Here is a tiny trained network, its code and every weight. The questions are about switching its units off for an input and a target symbol, where a switched-off unit gives its printed mean instead of its output.

import numpy as np


def w(rows, s, z=0):
    codes = np.array(rows[::2]) - 128.0
    scale = np.full(codes.shape[1], s)
    scale[-1] = z or s
    return codes * scale


def norm(h):
    return h / np.sqrt((h * h).mean(-1, keepdims=True) + 1e-5)


def f(y):
    return np.maximum(y, 0)


def softmax(a):
    e = np.exp(a - a.max(-1, keepdims=True))
    return e / e.sum(-1, keepdims=True)


def log_softmax(a):
    a = a - a.max(-1, keepdims=True)
    return a - np.log(np.exp(a).sum(-1, keepdims=True))


def net(x, mask):
    ids = ['ΘΞΨαβζμτφ'.index(c) for c in x.split()]
    T = len(ids)
    res = E[ids] + P[:T]
    r = norm(res)
    for j in range(2):
        rows = slice(2 * j, 2 * j + 2)
        q, k, v = (r @ M[0][rows].T for M in (Q, K, V))
        z = softmax(np.where(np.tri(T) > 0, q @ k.T / 2**0.5, -1e9)) @ v
        o = O[0][rows]
        res = res + np.where(mask[j], z, o[:, -1]) @ o[:, :-1]
    y = f(norm(res) @ A[0][:, :-1].T + A[0][:, -1])
    res = res + np.where(mask[2:10], y, B[0][:, -1]) @ B[0][:, :-1]
    return log_softmax(norm(res)[-1] @ U[:, :-1].T + U[:, -1])


Q, K, V, O, A, B = {}, {}, {}, {}, {}, {}
E = w([
[133,173,125,149,139],'Θ',
[103,189,152,61,146],'Ξ',
[130,111,130,118,2],'Ψ',
[120,197,119,98,221],'α',
[175,224,167,105,103],'β',
[132,165,149,133,84],'ζ',
[74,138,114,79,126],'μ',
[188,82,165,109,141],'τ',
[136,176,202,138,128],'φ',
],0.021)
P = w([
[67,19,136,140,134],'0',
[151,167,64,49,122],'1',
[113,80,126,111,164],'2',
[98,10,114,146,102],'3',
[215,165,76,50,100],'4',
[103,143,123,126,165],'5',
[118,2,127,154,113],'6',
[219,149,71,45,85],'7',
[96,170,131,121,187],'8',
[112,25,116,157,110],'9',
[215,158,72,34,87],'10',
[86,194,131,124,196],'11',
[127,22,130,166,118],'12',
[213,159,71,27,103],'13',
],0.0096)
Q[0] = w([
[80,76,199,133,170],'h0',
[255,150,111,48,130],'h0',
[188,42,84,146,79],'h1',
[142,117,198,233,197],'h1',
],0.0098)
K[0] = w([
[83,107,119,7,157],'h0',
[182,164,182,153,139],'h0',
[145,49,141,186,92],'h1',
[204,114,137,153,179],'h1',
],0.013)
V[0] = w([
[158,104,16,92,113],'h0',
[151,227,55,254,138],'h0',
[219,80,113,140,189],'h1',
[92,19,140,108,67],'h1',
],0.0057)
O[0] = w([
[2,86,142,74,177,1],'h0',
[95,151,121,122,164,62],'h0',
[141,204,117,160,148,80],'h1',
[89,155,99,121,172,49],'h1',
],0.0085,0.0035)
A[0] = w([
[75,91,76,227,102,237],'n0',
[180,192,134,122,80,253],'n1',
[99,79,119,224,180,159],'n2',
[187,32,200,231,174,187],'n3',
[184,155,23,91,165,155],'n4',
[90,160,2,26,155,18],'n5',
[183,171,102,100,50,27],'n6',
[55,236,80,90,71,74],'n7',
],0.0086,0.0029)
B[0] = w([
[115,218,109,110,219,151],'n0',
[94,133,132,47,123,254],'n1',
[254,68,101,118,75,146],'n2',
[70,157,114,161,141,200],'n3',
[82,139,224,64,135,175],'n4',
[221,154,140,226,167,153],'n5',
[103,132,49,160,123,193],'n6',
[95,67,160,143,144,161],'n7',
],0.01,0.0092)
U = w([
[2,206,72,118,182,41],'Θ',
[167,202,65,166,207,133],'Ξ',
[73,146,203,187,82,158],'Ψ',
[159,53,119,157,158,255],'α',
[74,105,90,103,101,179],'β',
[47,76,61,58,173,145],'ζ',
[173,101,161,102,201,130],'μ',
[140,20,211,12,123,90],'τ',
[249,177,129,76,59,123],'φ',
],0.009,0.0054)

Each question gives the input, a string of symbols that net reads in full, and the target symbol t.
The units are the heads (2 rows each of Q, K, V and O) and the neurons (one row each of A and B). Each row of codes is followed by its name. A weight is (code - 128) times the scale printed after its matrix; where a second scale follows, it is the last column's (O, A, B and U).
mask holds one flag per unit, heads first, then neurons. A switched-off unit (its flag False) gives its mean, the last column of its rows in O or B, instead of its output. The means were averaged over made-up inputs and are rounded, as every weight is.
A unit's drop is (log p(t) with every unit on - log p(t) with that unit switched off) / (log p(t) with every unit on - log p(t) with every unit switched off).
The circuit of an input: a set's keep is (log p(t) with only the set's units on - log p(t) with every unit switched off) / (log p(t) with every unit on - log p(t) with every unit switched off). Starting from all 10 units, units are removed one at a time, each time the one whose removal leaves the highest keep (on an exact tie, the one counted first), for as long as the keep stays at least 0.8.
units of the circuit, in order: the units of the circuit, biggest drop first
unit that matters most: the unit with the biggest drop
top k neurons: the k neurons with the biggest drops, biggest first
which heads matter: for each layer, one digit per head in row order, 1 if its drop is at least 0.15 and else 0, layers parted by /
drop when u is switched off: that unit's drop, to one decimal
input Θ Ξ Ξ, target τ: which heads matter => 01
input Ξ ζ φ τ, target α: top 3 neurons => (n3, n1, n2)
input μ τ Θ β τ φ α, target μ: unit that matters most => n1
input Θ τ ζ α, target μ: which heads matter => 00
input Θ Θ β α μ, target μ: which heads matter => 10
input φ Θ φ μ α, target φ: units of the circuit, in order => (h0, h1)
input φ φ ζ φ β Ξ, target τ: which heads matter => 01
input φ Θ Θ τ, target α: units of the circuit, in order => (n1, n3)
input α Ψ Ξ Ξ α τ φ μ, target φ: top 3 neurons => (n5, n3, n6)
input Ψ Ψ φ φ μ, target φ: top 4 neurons => (n5, n3, n6, n0)
input Θ α Θ Θ φ Ξ ζ ζ φ Ξ Ψ μ, target α: top 3 neurons => (n5, n7, n1)
input β Ξ β ζ, target Θ: drop when n0 is switched off => 0.7
input Ξ Θ Ξ φ φ β α Θ φ Θ, target Ξ: drop when n2 is switched off => 0.5
input α Θ Θ φ φ φ φ τ Θ Θ, target Ξ: drop when h1 is switched off => 0.0
input φ α Θ α Ξ φ Ξ α μ, target α: unit that matters most => n5
